Known rows, with every step that occurs:
zefo-robi-vamobin-sema-fepot-begu-gedit: [-473  -94    7 -276  -11   72  -32  -90  261 -177  -39  464  144 -128
  -19  113   61   20  -16 -510 -139  -76 -250  145 -162  104 -322  356
 -106   65 -185  267  131 -206  452   88   -4  130  413  154  -66 -188]
vamobin-sema-fepot-gedit-begu-vuze: [-377 -256 -233 -133  181  157   83   -5  331 -272 -140  396  358 -285
  -54   86   54   -8  199 -275 -126  158 -205  -14  -77  113 -217 -238
   -6 -204 -366  275  -60 -361  178   63  101   89 -114  363 -158    2]
begu-vamobin-fepot-gedit-sema: [-341  172  -20   15  -26  142  107  -63  202 -152   38  286  183  -46
  -76   98    6  212  126 -133 -182   86 -179  445  -28  -49 -144  160
  191 -160 -163  138 -133 -306  132  166   62  238 -169   -3 -221   84]
vuze-zefo-robi-sema-fepot: [-426 -159 -321   -5   48   37  142  -61  256 -331 -146    8  -16  224
   53    6    0   41 -143 -199   -5  -45 -318  333 -143   89 -204  217
  -68  117  -37  122  -66 -150  152 -177   91   80  -34  189   64 -125]
begu-vamobin-sema-fepot: [-327  -49 -177 -236  130  100    2  -57  212 -192   58  287   66  -68
 -142 -166  -28   68  -73   56  -64    3 -237   38  -95   22 -422   70
  100  -79 -120    3  -68 -192   17   70   36   95 -155   40 -131  -91]
fepot-begu-vamobin-sema: [-383  126  -27 -314   58   29   30  -41  186 -189   86  243   81 -307
   12   88  -25 -131   -1 -203 -124  -27 -180  223 -136   20 -305   86
   60  -24  -94   82 -126 -144   -9  272   74  246  187   29  -51  -64]
gedit-sema-vamobin-fepot-vuze-robi: [-460  427   10 -338   71  209  225  -26  417 -129  -51  270  231   80
 -109  -30   44 -109   42 -177 -108  151 -202  441  -92   66  -75  290
   34 -296 -256   98 -102 -185  -99   77  -15  173  112  243  -55   20]
vamobin-sema-fepot-gedit-begu-vuze-zefo: [-446 -376 -328 -305  236  131  178   -7  390 -375 -173  386  336 -287
    9   49   57    3  111 -135  -82  101 -189   80  -82   70 -232 -481
 -108 -145 -286  236  -75 -426  151   37   92   72 -241  386 -141   26]
fepot-begu-gedit-vamobin: [-354  104  288 -314   51   98  117   91  197  -88  -41  260   34 -120
   44  293  114    3 -258 -297 -125   55 -107  259  -90   63  -36   25
    9   36  -71   34  -31 -203   71  393   80  231  459  117  -77   60]
zefo-begu-vuze-gedit-fepot: [-309  -68   60 -424  256  212  218   45  320 -168  -89  161   48 -150
   53   68   61 -241 -469 -315 -149   25 -154  228 -152   -1   28 -297
   71 -271 -277   21    7 -192  185  168  100  139  358  124 -184  -55]
surero-zefo-vuze-robi-sema-vamobin-fepot-begu: [-517  199 -126 -340 -108  136  157  -38  211 -150  171  127  100 -144
   18  -30  -65 -172 -178 -464 -124   30  -54  654 -134  210 -138  512
 -239  -10  -85   -4 -154 -208  129  130  117   90  150  391  164  113]
surero-vamobin-fepot-vuze: [-342  217  188 -364   28   24  145 -103  170   36  102  251   67  -43
  -59  108  -11  102  -58 -161 -138  114 -178  278 -127 -105   16  -47
  -86 -168 -101  230   -4 -122  103 -221   84  108  337   -9 -127  102]
gedit-begu-vamobin-sema-fepot-vuze-zefo-robi-surero: [-431 -225 -473 -487  152  -52  127  -29  527 -356 -208  321  164 -221
 -173  -51  -20   65  -52 -620  -38   69 -246  361 -229  122 -486  -48
  -92 -132 -162   51 -172 -284  177  -19   35  169  445   57 -142 -151]
begu-vuze-sema-fepot-gedit-vamobin: [-349 -189   89 -176  116  228  176   12  278 -221   65  457  194  -47
 -103  197  147  -79  -84  -58 -103  134 -130   44   18   80 -233 -206
   73 -269 -224   59 -143 -265  -19  229   42   68  254  389 -174  141]
gedit-fepot-begu-vuze: [-276  124   75 -207  162   52  218  -14  237 -130 -154  204  181 -273
  115  153   50 -250 -114 -388  -73   56 -148  132 -108   39  158  -72
   26 -146 -260  287   -8 -184  104  198   88  160  523  363 -138   39]
vamobin-sema-fepot-begu: [-395  -54 -253 -129   74    2   82  -68  154 -234  -21   99  192 -177
   98   81   52 -152   96 -165  -99   52 -230   63  -97   89 -346   38
  -52    0 -154  235   54 -224  -32  145   79  104    9  373  -12  -41]
robi-sema-vamobin-fepot: [-458  227 -139   17   -9  110   55 -116  188 -200   38  118   83   58
  -16 -193  -36  -46   -6   28 -139  119 -224  286 -206   74    9  380
   18  -82 -245  -30  -58 -143   81  -45   69   92  164 -116   32  -68]
surero-robi-vuze-gedit-vamobin: [-398    0  254 -479    2  138  180  116  243  -41 -108   13   28  208
 -128  207  193  110 -367 -209 -163   22 -169  351  -70   42  -86  119
  -74 -144  -54   -2 -183 -137 -168  200   92   69  537  -87  139  -61]
vamobin-sema-fepot-vuze-robi-zefo: [-315   -1 -206 -317  -70   91  114  -95  270 -163 -110  391  363   72
 -250  -88   25 -181   18 -329   34   58 -296  243   32  -35 -201  179
  -98 -142 -116  164  152 -173  -82  -58   59  -26  207  412 -132   18]
surero-robi-vamobin-sema-fepot: [-356   88   80 -236   33   45   15  -78  175 -101   53  131  139  119
 -164 -109   64  106   53 -167  -75  -20 -281   28 -111   99 -351  307
  -72  -66 -209  352   18 -164   59  179  -48    0   52  208  -11 -161]
surero-robi-sema-fepot-vuze-begu: [-457  -19  -13 -246   84  101   80   20  351 -320  -27   41  110   90
   62    0   87 -208   91 -218  -98   51 -268   76 -107  143 -111  230
  -80 -119 -416  471  -80 -238  -90  106  163   18  214  395  -34   83]
gedit-fepot-vuze-robi-vamobin-sema: [-389  396  156 -503   94  195  243  -78  387  -39  -96  239  293  -52
  -45    9  -42 -299 -115 -604  -45   46 -248  283  -44   73 -124  371
  -95 -169 -290  357   49 -136   71   41  -61  100  717  340   -3 -108]
gedit-sema-fepot-vuze-robi: [-325  164   -4 -193  113  193  243   37  351 -198 -176  182  223  155
 -101   69   57 -103   37 -289  -18  180 -261  225   39   91 -207  205
   28 -196 -199  228  -72 -239 -161  102   38  119 -122  594  -98   57]
robi-surero-vamobin-sema-fepot-gedit-begu: [-378 -232 -326 -129  -99    9   61  -82  162 -208  -79  150  284 -267
 -176   39   22  171  179 -501 -151  276 -208  184 -155  158 -454 -109
  -20 -116 -230  141    8 -412  145  312   57  116  -27   36  -98  -21]
robi-sema-vamobin-fepot-begu-vuze: [-536  123 -121  -70   54   89   63 -115  295 -313   27  330  169 -246
   44  -85  -28 -255   68  -25 -189  145 -120  200 -265   97   62  192
  -58 -155 -409   69  -65 -196  129   90  108  131  549   40  -57  -14]
surero-robi-zefo-begu-vamobin-sema-fepot-vuze: [-291   -6 -145 -549  100   30  -20   67  423 -240   45  457  108  -96
 -277 -298   23  100  -36 -453  -82 -120 -201  213 -173  -81 -401  -12
  -57 -124 -300  309   26 -214   70  205   56   49  528  196 -327  -42]
zefo-vamobin-sema-fepot-gedit-begu-vuze-robi-surero: [-327 -190 -261 -113 -101  131  134  -73  393 -318 -154  220  367 -225
 -115   88    1    2   38 -559 -124  270 -179  298  -48  299 -397   -1
   36 -227 -293   82  -16 -290  165  247  102  107  117  306  -89  -54]
gedit-sema-fepot-begu-vuze-zefo-robi: [-451 -185 -224 -134  153   23  238   28  375 -336 -134  282  100 -149
   21  216  107  -60   18 -291  -54    0 -196  263 -142   90 -254 -189
   17  -97 -108  295 -139 -224  137  193   70  212   73  519 -143  -68]
surero-vamobin-sema-fepot: [-384  -50 -134 -252   29   66   42  -61   99  -71  148  167   48  -91
 -136  -37    8  114  -33   11  -92   62 -227   10 -151   25 -447 -112
   20  -65  -48  146   24 -172   18   82   23   76 -157   74  -48  -99]
vuze-robi-sema-fepot-gedit-vamobin: [-428    9  -95  -54  -16  248  197  -19  331 -282 -152    8  185  278
  -21  125   -4  -51 -145 -215  -88  143 -208  396   17  195 -297  423
  -20   67 -299   89  -31 -305 -103  237   60   93  138  313   38   67]
zefo-begu-fepot-vuze: [-212    6  243 -225  218  129  166  -20  386 -174 -188  271  119  -18
   63    9   23   61 -227 -513  -97   59 -153  129  -92  -18  -27 -193
  -45 -111 -293  243   49 -105  224  -89  195   73  251  548  -75  167]
vamobin-sema-fepot-gedit-begu-vuze-zefo-robi: [-476 -391 -402 -300  195   98  155  -17  462 -333 -199  376  272 -200
   13  186   75   77   73 -395  -81  -31 -242  242 -146   99 -293 -317
  -86 -103 -217  302  -99 -320  310  -94   68  131  -72  326  -79  -96]
fepot-begu-gedit-sema-vamobin: [-450  168  178 -258   38  164   52  142  228 -226  -67  392  106 -258
  -17  -16  107  -37   27 -230 -152   82 -143  189 -152   72    7  115
  134  -62 -163   18 -118 -301   84  500   36  269    8  142  -96   -3]
begu-gedit-sema-vamobin-fepot-vuze: [-470  247  105 -309   92  211   59   73  355 -149  -31  559  192 -133
  -71 -114   70   96   36 -105 -171  135 -140  221 -160  -35  102  115
   52 -256 -226   72  -50 -309  160   29   12  166  262   55 -192   50]
zefo-vuze-robi-sema-fepot: [-386   55  -56  -65   82  248  161   12  204 -214  -30  -10  -45  180
  -11  -37  -60  -95 -196 -365    2  147 -229  257  -18  214 -241  411
 -103  -51 -115  -47  -67 -213    7  -16  118   22 -205  577   37   64]
sema-fepot-vuze-gedit-vamobin: [-425 -136  184 -548  201  135  221  111  335 -175 -116  103  101   55
 -113  110   50 -131 -430  -71 -135  108 -177  210   -2    9 -134    7
  -22 -100 -164  -26 -115 -258 -203  -24   68   75  373  207 -134   76]
robi-vuze-zefo-begu-vamobin-fepot-gedit: [-339 -110 -101 -359  114  167  235 -115  423 -265  -40  485    9   21
  156 -135   35  258  -91 -307 -182   16 -125  510  -77  -85 -118 -230
 -186 -100 -261   93  -54 -282  428 -116  233   77  400  -76 -131  119]
gedit-sema-fepot-begu-vamobin: [-348   50  -51 -121  124   60  136   52  244 -282  -40  205   74 -178
 -123   10   20   -1   53 -189 -114   94 -188  181  -64   74 -362  120
  153  -44 -218  144 -162 -300  -63  435   68  239 -144  315 -238   15]

Rows:
[-393  -37 -185 -312  -88  125  103  -92  126  -66  154   94  -11  -49
 -182  -52  -26   52 -178 -431  -24  220 -158  236 -124  206 -588   82
  -84 -217   52 -151   21 -229   39  228   25   37  -16  297   -4   -3]
zefo-vuze-robi-surero-vamobin-sema-fepot
[-457   57  -36 -315  133  202  141   29  312 -335   -9   99  -68  -70
  -26  -33 -118 -168 -219 -432  -64   81 -152  347  -69  207 -372  454
 -112   32 -243  -73 -135 -302  -19  203  120  128   -2  496  -72  102]
zefo-vuze-robi-sema-fepot-begu-vamobin
[-425  167  463 -543   12  135   46 -110  323  -41  109  475  152   61
  -29   98  157   10   -7 -283 -167   -3 -201  210 -102   10  132  193
 -158 -263 -363  433   91 -216  329   66   85   32  459   36 -175  108]
surero-robi-vamobin-fepot-vuze-begu-gedit
[-496 -295 -174 -458  282  238  136   80  423 -250  127  256   34 -185
  -95   71   75 -187 -414  -13 -205   75  -90   84 -196  106 -567 -417
   39 -267 -274  -64  -40 -209   28  305   59  122  441  163 -171 -156]
zefo-begu-vuze-gedit-vamobin-sema-fepot
[-529 -273 -217 -512  149   20  141  -59  265 -285  110  360  113 -400
  -14   31   18  -88  -43  100  -97   30 -106   16 -217    7 -407 -547
 -151  -86 -129  203    3 -291   34  187   55   97   98  255 -117  -19]
surero-vamobin-sema-fepot-begu-vuze-zefo
[-302 -266 -139  -89  -81   65   80   52  289 -244  -39  445  348 -411
 -265  -34    1   91  101 -495 -136   96 -198  199  -11   67 -185 -196
   89 -111 -237  286  -18 -247  256   81  161   74  149  340 -310  -26]
robi-zefo-vamobin-sema-fepot-gedit-begu-vuze
[-229  150 -309 -571  -40  106  160  -46  440 -140   12  339  243 -235
  -84 -139  -61 -153 -300 -839  -59   25  -75  565 -153  108 -415  133
  -62 -210 -165  127  -52 -196  204  365   36  151  855  146  -65  -49]
gedit-fepot-vuze-robi-surero-zefo-begu-vamobin-sema
[-513 -147 -356  -19   57   88  182 -107  413 -334 -180  248  244  -97
   74  313   14   65   78 -449 -147   51 -219  555 -212   80   10  -43
 -131 -102 -283  268 -107 -276  410 -199  127  181  226   73  -35  -46]
vamobin-fepot-gedit-begu-vuze-zefo-robi-sema
[-333  -82  153 -326  -70  128  153  155  154  -97  146  232   88   56
 -283  113  181  156 -142 -565  -53  -37 -145  359   52   49 -274   67
  -44 -142  -18  117 -108 -308  -97  358   23   -9  213  605 -192  225]
surero-robi-zefo-vuze-sema-fepot-gedit-vamobin
[-310  152  183 -302 -172   18  144 -178  175   57  239  520  215    7
 -185  247   76  -42  -46 -625 -105  -63 -217  517  -47   -9  -81  362
 -162 -215   44  331 -155   36  394 -268   23   70  627  177   16  -23]
surero-zefo-robi-vamobin-fepot-vuze-sema
[-417 -139   -2 -328   88  114  195   85  377 -284  -11  262  188 -456
   81  166  -10   49  -22 -337 -152   42 -142  320  -80   96 -151 -456
   19  -91 -115  243 -217 -213  213   53  140  209   25  252  -67  -42]
fepot-gedit-begu-vuze-zefo-vamobin-sema
[-355 -136 -290 -219  -81   60  100 -150  234 -238  -62  467  395 -144
 -234   36   65 -304   54 -238    0   59 -216  177  -38   39 -256   -2
  -82 -173 -190  135  182 -196  -11  258   84   20  201  438 -166  -16]
vamobin-sema-fepot-begu-vuze-robi-zefo
[-267  -45   16  -49 -189   69  168  -63  188 -154  127  482  354 -334
 -280  257  100   29   89 -520 -176  122 -184  456   -4    4   11 -229
   71 -316 -161  154  -40 -161  266   42  148  111  211  194 -289   81]
robi-zefo-vamobin-fepot-gedit-begu-vuze-sema
